What can hang from each mark:
suko: lirutug miva vema vovid
tomo: lirutug nakat vema
damagod: meleb
meleb: lirutug miva suko tomo vovid
miva: damagod nakat
vema: lirutug vovid
lirutug: damagod nakat tomo
vovid: lirutug miva
nakat: lirutug miva tomo vovid

Every row comes from one small tree of marks. The marks that hang from a mark follow it in brackets, in alphabetical order. Every link used is in the known rows. Which tree was each row made from?
Each row is shifted at random along 6 fixed directions that mean nothing.
Known rows:
tomo(lirutug(damagod(meleb)) nakat(miva) vema(vovid)): [  -4 -156 -300 -370   89   -1   12  181 -290  449  -13  -89  201 -103
  351  438 -543  107 -659 -326   51 -185  114  385   85   -5   39 -355
  290  464 -158   50  276 -269   22  442  359 -198   23  -65  152]
nakat(lirutug(damagod tomo) miva vovid): [-150 -165 -199  -50 -174   12  149  115  -55 -226  -49   43 -123   38
   55  -23   45  -23 -228  -80  -78 -164  -34 -117  132  145  -42 -265
 -158   91  173   42   44   44 -297   79  -13 -118  126 -184   49]
miva(damagod nakat(tomo)): [ -97    3   79   66  195  -88  -95  -23  230   54   23 -260   34   28
 -117   51  236  -92  127  -98  -63  159  -84   82  -36 -206   83  161
  -94   37 -244    8  134  -83  155 -242 -313  123  -36   -8  -74]
lirutug(damagod(meleb(suko)) nakat(miva vovid) tomo(vema)): [ -24 -351  -99 -283 -310  128 -158   71 -333   53  -30  239   84   14
  152  324  327  261 -156  -78 -104  -10   82  132  108   82 -192  131
   70  298  -62   46   38  199 -160   94  -71  -95 -158 -112   37]
meleb(lirutug miva suko): [ -75  -28  183 -248 -258  301   66  -80 -115    8  196  369  -78 -173
 -181   60  414  -99  240   69  149  352  353 -197  111  -15   31  174
  -80 -100   80 -130  -73  340  163 -129 -222  189 -180   80   46]
lirutug(damagod(meleb(miva tomo))): [ -82   48   65  304   67  -55 -114  225  127   30  147 -118  -32  -54
  -91   56 -258   96  149 -143  167  -65 -119   -2   46 -106    1 -108
  -44  148  113  -50 -189 -187  226  -56   62   67  -57   19 -189]
vema(lirutug(nakat) vovid(miva(damagod))): [-256   68  204   21 -315  445   70 -114 -154  -75   85  185  184   79
  -64 -115  -63 -193  -32  242  -27   23  172 -463  -20  -64   30  -29
  -62   43   65  129  284  240  -74 -144  -91   -1 -170 -218  277]
tomo(lirutug(damagod(meleb)) nakat(miva vovid) vema): [ -50 -184 -218 -165  172  -97  -82 -128  125   67  163 -145   50  -45
  246  213  -65  107 -376  -85   -1   69 -243   54  -16  -45   50 -255
  107  185 -256  172  356 -170  -15  -28  254  -64  -70 -107   39]
miva(nakat(lirutug(damagod(meleb)) tomo(vema) vovid)): [ -97 -174 -263 -307  -46 -190  187   67 -190   95  -31  123   41  -41
   11    9  149 -296 -267 -198  131  186  241  198  248 -161  278 -274
 -221  121  -97 -106  325   -8  -24  206  -88  142  -11   53    2]
suko(lirutug(tomo(nakat(miva(damagod)))) vema vovid): [  53  176   86  -34  227  -20   -6  -14  243  122   56 -238   22   32
  275  301 -219   49  -26    1 -185  -76  -43   99   15  336 -166 -153
  149  -99   49  297   60 -366 -366  -34   19  -74  160 -188   28]
tomo(lirutug vema(vovid)): [  23  -77 -174 -394    9   22  171   33 -252  382  124  266  203  -42
  147  125 -211 -281 -369  -62  180   88  302   74  215  -66  174 -317
  -21  108 -133  -68  460  -72  107  240  143   21 -144    2  131]
lirutug(damagod(meleb) tomo): [-333  -98  216  179 -131  -29    2   97   77 -160   95  248  -13 -151
 -245 -152  178    7  290 -169 -414 -116  163   -4  450  120  -36  351
 -384 -369  350 -248 -172   -7 -244   26 -464  152  130 -327 -323]
miva(damagod(meleb(lirutug suko(vovid)))): [ -51  227  181  206  -16  245   77   25  129  -54  181    4 -213    2
   93 -129 -305  116 -121    5  165   81   11 -232 -208  273   62 -332
  180 -111  158   65 -172 -181  -59 -225  279   31  273  137  -80]
vovid(lirutug(tomo(nakat vema)) miva(damagod(meleb))): [-279  -65   41  -56 -229  180   42  -40 -172 -167   33  261  -82 -148
  -30 -214  238  -97   76   -1 -133  121  239  -64   74  -40   -5  181
 -315 -109  123 -167   56  185  -58 -114 -256  142 -100  -60  -97]
suko(miva(damagod(meleb)) vema(vovid(lirutug(nakat(tomo))))): [-175  226  289  364  259  -52 -116    9   81  -48  202  -10   20   28
 -196 -237 -214 -179  413 -132   94  140  -39   19  105 -208   55  -13
 -232  -81   13 -183   -2 -360  118   30  -66  246  -37 -217 -177]
lirutug(damagod nakat(miva vovid) tomo): [-187 -175  -15  160   25  -36 -228  179   23   68   62  -77  206  153
  -90  259  169   37   62 -165  -64  -67 -233   71  159  -92  -53  185
 -143  341 -158   58  146    1   26  151 -222  -62 -154 -397  -44]
nakat(tomo(lirutug(damagod)) vovid): [-305   34 -178  223  207 -117  259   76   83  -31   50   10    9  -23
  -98 -181 -515 -446 -275 -261   90 -252  -15  -18  251   41  347 -495
 -274  -83  269 -100  110 -209 -170  420   58 -156  289 -150  -29]
vovid(miva(damagod nakat)): [-159  126   94  226  156 -160 -142    5  -11 -217   74   26 -196   -5
 -202 -366  179  -32  287 -229  -19  355  -19  186   56 -369   91  276
 -189 -184  -91 -292 -157 -248  215   30   11  361  -31  -98 -397]
vovid(lirutug(nakat) miva(damagod(meleb))): [-106  186   44  277   21  106 -125   92 -239   32   47 -126  -61    4
    5  -73 -273  123  -72 -364   48    9   33  237  -46  -70  -25  -42
   68  142   55 -118 -210 -309   84  177   82  166  135 -151 -267]
lirutug(damagod(meleb(suko)) nakat(tomo(vema) vovid(miva))): [ -47 -207  157   47  -35  -58 -355 -321  109 -130  322   36  102   34
 -123   45  616   63  360   99    0  247 -224 -157  104 -244 -106  230
 -110   -4 -287  103  173   78   68 -329 -207  269 -352  -66  -56]
meleb(miva(damagod) suko(vema(lirutug(tomo))) vovid): [  68    5  222 -248 -175  361    5 -162  -13  -83  139  223 -108  -71
   22  176  306  146  238  131   34  239  249 -207  -77  107 -247   43
  117 -175   93  143 -163  157   58 -357  -89  196 -148   91  131]
damagod(meleb(suko(miva vema) tomo vovid)): [ 255   26  134  -47 -193  109  -78  -53 -180  -63  -24  194 -178  -66
   99  -10  100  289  212   86  213  216  171   31 -141   99 -161 -176
  206  -47   20   89 -268   -2  -96 -131  237  103 -125  320   11]
suko(miva(damagod(meleb) nakat(tomo)) vema vovid(lirutug)): [   8  283   92  168  184    0  -20   77  132   19 -102 -327 -108   53
   63   88 -404   -4  110  -65   85  -49  -32   18  -40   47  -13 -378
   67   39   59  154 -120 -452 -184  -33  141   55  192    3   34]
tomo(lirutug(damagod(meleb(suko)) nakat(miva)) vema(vovid)): [ 173 -101  -49  -79   53   50 -215 -282  -52    4  328  165  145  143
  185 -133  192  139  -68  169  204  391  -59  -65  -76 -208  -92 -134
  151  144 -287    4  317  -68  244   26  363  239 -215   97  -43]
suko(miva(damagod(meleb)) vema(lirutug(nakat)) vovid): [ -35  178  157   22  -32  121   51  159 -138  -42   42  111  -72   74
  161  -31 -394   30  -35   95   85  133  132  -47   -4   17  -40 -265
  120   92  134    6  -69 -244 -118   70  298    9   76  -76  -30]
nakat(miva tomo(vema(lirutug(damagod))) vovid): [  33 -139 -276  -34  284 -323 -110   71 -112  154  143  -87   86   74
   46   67  -42  -93  -88 -361  218   45 -148  278   47 -264   66 -173
 -166  288 -221 -146  289 -218  259  325  113   56 -125  -51  -45]
tomo(nakat(lirutug vovid)): [-146  -13 -166 -122   88  -39  126 -106   27  -21  -15  -99   61  -44
   86   69  -45 -171 -340  -73    5   93  -77   96   27   13  249 -249
   27   87 -139  164  262  -35 -181   67   35 -102   -4 -159  139]
vema(lirutug(damagod nakat tomo) vovid(miva)): [  85  174  -23  390  237    7 -380 -167 -126  -10  149 -101  376  267
   18 -230 -128  160  124 -178  -47  148 -146  280   48 -263 -170   23
   74  118 -112  -72   15 -413  185  449  250  304  -77 -260 -219]
suko(miva(damagod(meleb)) vovid(lirutug(nakat(tomo)))): [-236   36  236  -45 -463  321  100  -34 -187 -335 -119  230 -200  -58
  -37 -249  184    9   48  237 -196  120  331 -260  159   43  -41   36
 -120 -147  243  -81 -127  155 -443 -143 -138   36   68  -88   -6]
miva(nakat(lirutug(damagod) tomo(vema))): [-210  -47  -52   43  128   -6  117 -204  398   19  -59 -338  137  -80
 -165  190  -12 -362   -1   59 -162 -280  -89 -224  125   35  133 -200
 -245 -129   44  252  285   38 -217 -153 -429  -74  107 -159  250]
vema(lirutug(damagod nakat(vovid))): [  25    7  -71   43  111  -33  -99  -42 -139   32  133  -23  252  104
   55    8  -15   97 -148 -219 -102  170   18  262  173  -93  -28   -3
   57  130  -24  -57  127 -216   66  355   53  188   60 -296 -178]
vema(vovid(lirutug miva)): [-145  202  165  206 -266  379   34 -389   29 -349 -131  -32  -47  -26
 -101 -286  -86  -14  135  178 -249 -274   50 -462    7  194 -129 -119
  -77 -413  327  205  -90   28 -487 -156  -15   50  104 -168  225]
miva(damagod nakat(lirutug)): [-226   94  127   83  121  -10  105  -75  293 -121  104 -134  -79  -38
 -175 -118  205 -196   65  -48 -134  244    6  -96   76  -82  189   54
 -182 -210  -66    0  160  -93   -1 -307 -331  209   92 -208 -131]
nakat(lirutug(damagod) tomo(vema) vovid): [  11  -86 -233  -78  381 -404  -34  -80   50  203  128 -279  124  -98
    6  227  -73 -145 -204 -533 -138 -154  -94  469  416  -42   48 -273
 -137  -69  -98  -47  172 -527 -117  260 -155  151  120 -271 -179]
tomo(vema(lirutug vovid)): [ 136  -11  -66 -237   -9   70  -15 -252 -153   97  101  166  219   31
  129  -66   72  -37  -88   86   -4  182  162   -7   38  -77  -44  -89
   -5  -74 -107   -4  353  -26   59   46  119  182 -179   -9  109]
meleb(miva(damagod nakat(lirutug)) tomo): [ -74   76   59   22   83   25  -56  108  145  187  -26 -332  -10 -130
 -115  366   48  -38   61 -200   10   87  -13  144   33 -170   56   -5
   22  152 -152  125  -14 -132  149 -347 -341   33 -225 -103  -57]
vovid(lirutug miva(nakat)): [ -47  163   65  206  -10  159 -135 -277  197 -117  -69 -363   17   12
 -148   53  131   16  259   27 -116  -75 -143 -235  -71   -9  -81   11
  -49 -114  -26  280   11  -53 -130 -253 -209  157   -9 -153  130]

Write each row's tree:
[ -27 -114 -319 -247  145 -143  -42   50 -201  144   99   41  152  -12
  136  101    1 -174 -222 -130  310  249  -20  231   46 -295  175 -175
 -109  379 -295  -35  400  -60  306  286  243  112 -270   10   77]
tomo(nakat(vovid(lirutug(damagod) miva)) vema)
[ 126   85 -233  182  134  -92 -142 -233   32 -191  -20 -239  -65  156
  156 -109   -7  118 -155 -118  -11    9 -331  115  -91   33  -96 -393
  122  -39 -116  196  -86 -355 -222  -33  296   60   39  -56  -96]
nakat(lirutug(tomo) vovid(miva))
[ -36  -55  -74   -4  249 -146  -82 -105  237  269   60 -291  190  -27
  -46  259   -7 -134  -29 -153  -37  -31  -84  107  107 -110  120 -114
  -54   42 -214  120  276 -186   53  -42 -221   67   -6  -45   18]
miva(nakat(tomo(lirutug(damagod(meleb)) vema)))
[  45  197   85   20   77  211   68  -45   51   34    9   15 -130 -109
  -27  118  -36  -84  111 -107  263  269  140   11 -126   85   71 -261
   56  -46  103  103 -144  -62   79 -110   41   84  -51  150    3]
meleb(lirutug miva(damagod nakat(vovid)) suko(vema) tomo)
[-189   45 -173   22  -56  170   69  339 -348  278 -221 -158   44   39
  127  402 -695  -72 -574 -358  143 -376  -26  210  -40   84  149 -381
  237  461   31  159  -74 -184 -140  365  245 -386  129 -215  151]
lirutug(nakat(vovid(miva(damagod))))
[ -48  -11  174  121 -103  214  -22 -217  173  -17   88   41   64   -6
  -64   -2  230  -84  146  226   84  146    9 -345 -147   -9  -15  -56
 -199 -118 -105  220  354  222    0 -323 -180   65 -290  -74  152]
meleb(tomo(vema(lirutug(nakat(miva(damagod))))) vovid)
[  20  117 -113  298  -64  361  -57  -78   82    0 -113 -414  170  123
  235  284 -632  243 -419   52   18 -385 -270 -196 -295  245 -118 -581
  387  318  203  480  -87 -122 -217  -40  324 -323  161  -76  234]
vema(lirutug(damagod(meleb(miva tomo)) nakat(vovid)))
[ 132  136  -91  207  -45  255 -210 -274   72 -279 -232 -379  -66  138
  152 -111  131  318   16   78 -214  -45 -165  -32 -310   69 -336  -71
  165  -13   23  237 -237 -127 -171 -223   85   99  139   85  -21]
vovid(lirutug(tomo) miva(damagod nakat))
[  16   36   82  182 -168  330  -90 -139    9  179 -155 -185  123  -95
   25  305 -211   75 -128  -60  -53 -340   71  -86   29  254 -212 -307
    0  -80  136  322  -23  -72 -311  120   21  -22   55 -124  120]
meleb(lirutug(damagod nakat) tomo(vema) vovid(miva))
[-113  -15 -115 -107 -172  201  159  212  -46  189  -30   49   32  -58
  115  253 -303  -70 -256  -61   53 -129  276   -9  121  203   23 -320
  -29   62  252   69   -7  -57 -116  133   45  -48  166  -21   33]
suko(lirutug(damagod(meleb(miva(nakat) vovid)) tomo(vema)))
[ -49 -159 -341    9   48 -248  137  168 -142 -199   98   80 -132  140
   57 -313    3 -233 -205 -106  402  121  -62   26  -13 -244  148 -438
 -238  351  -26 -202  180    6  167  333  259   20   28  178  -21]
nakat(lirutug(damagod) miva tomo vovid)
